Here is a tiny trained network, its code and every weight. The questions are about switching its units off for an input and a target symbol, where a switched-off unit gives its printed mean instead of its output.

import numpy as np


def w(rows, s, z=0):
    codes = np.array(rows[::2]) - 128.0
    scale = np.full(codes.shape[1], s)
    scale[-1] = z or s
    return codes * scale


def norm(h):
    return h / np.sqrt((h * h).mean(-1, keepdims=True) + 1e-5)


def softmax(a):
    e = np.exp(a - a.max(-1, keepdims=True))
    return e / e.sum(-1, keepdims=True)


def log_softmax(a):
    a = a - a.max(-1, keepdims=True)
    return a - np.log(np.exp(a).sum(-1, keepdims=True))


def net(x, mask):
    ids = ['ΓΔΘΛΣΩαβεζημξπτ'.index(c) for c in x.split()]
    T = len(ids)
    res = E[ids] + P[:T]
    u = 0
    for l in range(3):
        r = norm(res)
        for j in range(3):
            rows = slice(4 * j, 4 * j + 4)
            q, k, v = (r @ M[l][rows].T for M in (Q, K, V))
            z = softmax(np.where(np.tri(T) > 0, q @ k.T / 4**0.5, -1e9)) @ v
            o = O[l][rows]
            res = res + np.where(mask[u + j], z, o[:, -1]) @ o[:, :-1]
        u += 3
    return log_softmax(norm(res)[-1] @ U[:, :-1].T + U[:, -1])


Q, K, V, O = {}, {}, {}, {}
E = w([
[112,108,86,144,67,125],'Γ',
[125,155,158,175,130,57],'Δ',
[143,130,123,137,134,134],'Θ',
[138,118,153,41,70,130],'Λ',
[86,125,189,139,162,95],'Σ',
[177,165,85,70,144,192],'Ω',
[88,115,53,103,114,130],'α',
[93,138,96,123,145,120],'β',
[126,117,111,132,124,157],'ε',
[116,103,104,131,138,126],'ζ',
[168,100,133,253,165,149],'η',
[90,172,133,162,167,171],'μ',
[69,100,72,127,112,88],'ξ',
[142,99,104,110,123,138],'π',
[150,78,161,127,123,202],'τ',
],0.02)
P = w([
[18,87,31,97,1,78],'0',
[30,77,67,106,53,118],'1',
[44,72,95,108,71,133],'2',
[59,72,119,110,85,148],'3',
[65,76,142,117,99,163],'4',
[80,86,166,116,111,172],'5',
[82,80,157,118,127,165],'6',
],0.0057)
Q[0] = w([
[54,142,135,211,231,92],'L0H1',
[154,158,98,2,118,126],'L0H1',
[173,182,135,33,96,160],'L0H1',
[112,164,167,144,181,126],'L0H1',
[155,109,125,158,168,144],'L0H2',
[54,166,119,59,139,125],'L0H2',
[144,147,211,52,116,110],'L0H2',
[123,110,105,99,97,97],'L0H2',
[126,128,93,92,80,110],'L0H3',
[192,151,124,138,137,92],'L0H3',
[136,194,130,100,120,99],'L0H3',
[106,65,122,136,155,140],'L0H3',
],0.0074)
K[0] = w([
[115,112,139,254,151,117],'L0H1',
[156,190,135,58,133,111],'L0H1',
[104,156,139,46,93,188],'L0H1',
[119,154,114,170,145,103],'L0H1',
[136,161,74,123,157,159],'L0H2',
[150,129,173,105,125,134],'L0H2',
[178,130,123,129,100,109],'L0H2',
[128,114,138,185,185,127],'L0H2',
[127,87,98,78,98,90],'L0H3',
[171,152,129,122,114,125],'L0H3',
[104,99,137,86,128,117],'L0H3',
[129,126,124,134,132,150],'L0H3',
],0.0096)
V[0] = w([
[168,150,74,223,142,158],'L0H1',
[81,51,81,31,87,134],'L0H1',
[117,99,127,230,155,133],'L0H1',
[107,212,107,225,124,157],'L0H1',
[77,67,73,127,193,120],'L0H2',
[212,134,93,121,150,147],'L0H2',
[126,75,185,161,44,177],'L0H2',
[114,125,30,55,151,175],'L0H2',
[131,137,223,163,180,207],'L0H3',
[194,149,42,81,129,94],'L0H3',
[117,121,117,81,180,253],'L0H3',
[118,141,171,151,119,193],'L0H3',
],0.0051)
O[0] = w([
[167,129,107,107,65,129,119],'L0H1',
[91,85,97,69,202,98,254],'L0H1',
[168,80,76,102,136,105,139],'L0H1',
[152,80,140,136,136,166,137],'L0H1',
[198,90,7,86,175,114,217],'L0H2',
[202,129,201,198,96,192,57],'L0H2',
[85,179,137,139,218,115,154],'L0H2',
[47,155,70,137,36,97,225],'L0H2',
[136,148,117,196,123,144,40],'L0H3',
[132,154,127,178,164,103,112],'L0H3',
[106,133,136,137,3,58,161],'L0H3',
[76,190,193,96,110,100,119],'L0H3',
],0.0041,0.0054)
Q[1] = w([
[103,107,145,96,101,129],'L1H1',
[134,141,135,78,105,118],'L1H1',
[146,168,196,106,136,150],'L1H1',
[71,124,111,130,91,132],'L1H1',
[117,138,147,85,72,147],'L1H2',
[119,164,152,152,138,62],'L1H2',
[147,164,132,170,162,162],'L1H2',
[137,127,183,86,114,141],'L1H2',
[94,109,85,61,144,107],'L1H3',
[249,219,155,159,139,138],'L1H3',
[164,102,184,116,126,71],'L1H3',
[89,82,97,119,113,91],'L1H3',
],0.013)
K[1] = w([
[126,128,110,104,168,138],'L1H1',
[149,125,107,86,129,149],'L1H1',
[70,145,185,32,115,135],'L1H1',
[100,160,46,137,104,160],'L1H1',
[177,172,147,226,172,114],'L1H2',
[103,186,218,56,75,42],'L1H2',
[174,76,87,102,65,91],'L1H2',
[170,143,157,200,83,111],'L1H2',
[165,211,176,85,122,173],'L1H3',
[92,74,1,116,155,96],'L1H3',
[64,117,128,12,78,78],'L1H3',
[158,171,234,131,175,145],'L1H3',
],0.0087)
V[1] = w([
[99,103,159,125,101,155],'L1H1',
[150,97,107,219,152,112],'L1H1',
[113,105,148,162,109,62],'L1H1',
[198,117,128,122,80,146],'L1H1',
[98,190,173,78,184,159],'L1H2',
[131,95,152,149,114,114],'L1H2',
[147,102,105,110,153,198],'L1H2',
[97,206,144,147,124,142],'L1H2',
[166,94,159,103,90,55],'L1H3',
[125,59,90,115,141,130],'L1H3',
[118,1,147,119,66,93],'L1H3',
[126,137,98,169,122,72],'L1H3',
],0.0076)
O[1] = w([
[104,147,82,113,120,92,148],'L1H1',
[125,140,164,114,85,156,81],'L1H1',
[121,186,115,137,28,138,128],'L1H1',
[166,171,123,73,216,173,3],'L1H1',
[147,189,140,128,113,177,74],'L1H2',
[194,108,55,136,197,184,81],'L1H2',
[50,161,103,154,179,61,152],'L1H2',
[139,124,142,95,216,142,83],'L1H2',
[202,91,149,77,166,100,27],'L1H3',
[161,118,3,60,151,119,230],'L1H3',
[152,21,92,92,212,148,205],'L1H3',
[162,248,97,126,254,7,147],'L1H3',
],0.0053,0.0038)
Q[2] = w([
[229,102,154,152,246,105],'L2H1',
[74,93,22,100,74,144],'L2H1',
[55,117,102,144,25,162],'L2H1',
[140,170,127,153,117,149],'L2H1',
[109,169,109,219,107,162],'L2H2',
[130,176,99,74,139,57],'L2H2',
[63,111,93,71,84,194],'L2H2',
[137,41,86,57,120,158],'L2H2',
[76,61,72,138,91,137],'L2H3',
[211,222,225,110,134,140],'L2H3',
[125,126,105,130,190,53],'L2H3',
[127,151,207,101,126,150],'L2H3',
],0.013)
K[2] = w([
[137,43,27,181,125,92],'L2H1',
[123,98,203,100,166,221],'L2H1',
[101,188,227,114,122,201],'L2H1',
[100,180,104,142,60,112],'L2H1',
[133,187,107,230,95,199],'L2H2',
[149,183,89,90,115,4],'L2H2',
[88,154,102,65,132,195],'L2H2',
[175,86,106,55,108,163],'L2H2',
[122,95,137,237,143,171],'L2H3',
[141,210,83,17,108,90],'L2H3',
[184,124,191,136,156,88],'L2H3',
[95,175,102,42,120,170],'L2H3',
],0.011)
V[2] = w([
[161,175,103,53,108,154],'L2H1',
[175,157,100,108,146,83],'L2H1',
[132,117,83,201,124,206],'L2H1',
[121,151,116,191,173,101],'L2H1',
[120,78,116,173,163,132],'L2H2',
[99,142,52,112,136,110],'L2H2',
[116,134,194,178,139,125],'L2H2',
[130,122,122,101,130,118],'L2H2',
[105,117,115,139,161,74],'L2H3',
[109,143,140,59,141,203],'L2H3',
[191,103,107,245,114,123],'L2H3',
[108,135,211,81,105,68],'L2H3',
],0.011)
O[2] = w([
[160,228,117,33,110,191,112],'L2H1',
[154,154,106,118,150,133,96],'L2H1',
[118,141,81,211,46,158,137],'L2H1',
[86,137,100,253,139,137,118],'L2H1',
[158,56,145,169,163,132,147],'L2H2',
[136,179,204,190,128,115,248],'L2H2',
[76,88,63,106,139,82,40],'L2H2',
[133,141,166,135,163,135,148],'L2H2',
[147,161,155,144,118,127,181],'L2H3',
[141,64,78,179,194,201,96],'L2H3',
[163,171,109,74,27,1,112],'L2H3',
[56,114,212,157,206,161,88],'L2H3',
],0.0083,0.011)
U = w([
[192,104,109,125,41,94,196],'Γ',
[106,172,196,107,116,38,130],'Δ',
[208,185,139,168,151,120,182],'Θ',
[79,96,164,19,119,153,187],'Λ',
[96,73,203,153,192,125,173],'Σ',
[108,219,161,95,84,221,107],'Ω',
[79,156,11,88,151,152,60],'α',
[99,224,108,157,207,117,23],'β',
[200,149,81,197,128,213,71],'ε',
[175,98,81,170,189,89,105],'ζ',
[138,119,122,132,112,122,133],'η',
[43,127,123,198,62,149,108],'μ',
[75,98,84,123,164,54,1],'ξ',
[177,107,108,107,159,140,201],'π',
[123,8,101,105,81,180,123],'τ',
],0.013,0.0039)

Each question gives the input, a string of symbols that net reads in full, and the target symbol t.
The units are the heads (4 rows each of Q, K, V and O). Each row of codes is followed by its name. A weight is (code - 128) times the scale printed after its matrix; where a second scale follows, it is the last column's (O and U).
mask holds one flag per head, layer by layer. A switched-off head (its flag False) gives its mean, the last column of its rows in O, instead of its output. The means were averaged over made-up inputs and are rounded, as every weight is.
A unit's drop is (log p(t) with every unit on - log p(t) with that unit switched off) / (log p(t) with every unit on - log p(t) with every unit switched off).
The circuit of an input: a set's keep is (log p(t) with only the set's units on - log p(t) with every unit switched off) / (log p(t) with every unit on - log p(t) with every unit switched off). Starting from all 9 units, units are removed one at a time, each time the one whose removal leaves the highest keep (on an exact tie, the one counted first), for as long as the keep stays at least 0.8.
units of the circuit, in order: the units of the circuit, biggest drop first
most important unit: the unit with the biggest drop
heads that matter: for each layer, one digit per head in row order, 1 if its drop is at least 0.15 and else 0, layers parted by /
drop of u: that unit's drop, to one decimal
input α β Σ Γ, target Σ: units of the circuit, in order	L2H3, L2H1
input τ Σ β α α Θ Θ, target Σ: heads that matter	100 / 000 / 101
input α ζ β, target β: heads that matter	100 / 001 / 111
input Λ α ε, target Λ: heads that matter	000 / 000 / 100
input α μ Σ μ Λ Θ α, target Λ: heads that matter	000 / 000 / 100
input Σ α η Σ α μ Ω, target Γ: units of the circuit, in order	L2H3
input α ξ τ β, target τ: heads that matter	000 / 001 / 000
input η Ω Θ μ β, target Γ: heads that matter	000 / 000 / 001
input Σ α α β α α ε, target Σ: heads that matter	000 / 000 / 000
input μ α Σ Σ, target Σ: heads that matter	000 / 000 / 001
input Σ Δ Σ Γ α μ Θ, target μ: units of the circuit, in order	L1H3, L2H2
input Δ α Δ π Σ Γ μ, target μ: units of the circuit, in order	L1H3, L2H1
input α ε α, target α: units of the circuit, in order	L1H3, L2H1, L2H3
input β Σ Δ β, target Δ: units of the circuit, in order	L2H3, L0H1
input Ω α Θ, target Ω: most important unit	L2H1
input α Θ ζ Γ Ω ε, target Ω: heads that matter	000 / 000 / 100
input Θ π ε, target ε: heads that matter	000 / 001 / 011
input Σ α Θ ε α β α, target Σ: heads that matter	000 / 000 / 001
input π Δ ε, target Δ: heads that matter	000 / 000 / 001
input Γ ε Γ η, target Γ: most important unit	L2H3
input ε ζ η Γ Σ, target Γ: heads that matter	100 / 000 / 001
input α μ Λ ε ξ Θ ξ, target Λ: heads that matter	000 / 000 / 100
input Θ ξ α η α α ε, target Γ: drop of L0H1	0.0
input μ η α, target Γ: drop of L0H1	0.1
input Λ α Θ Δ Ω Θ ε, target Ω: drop of L2H1	0.6
input α α π Δ π, target Δ: drop of L2H3	0.4
input μ β ε Δ ζ, target Δ: units of the circuit, in order	L2H3
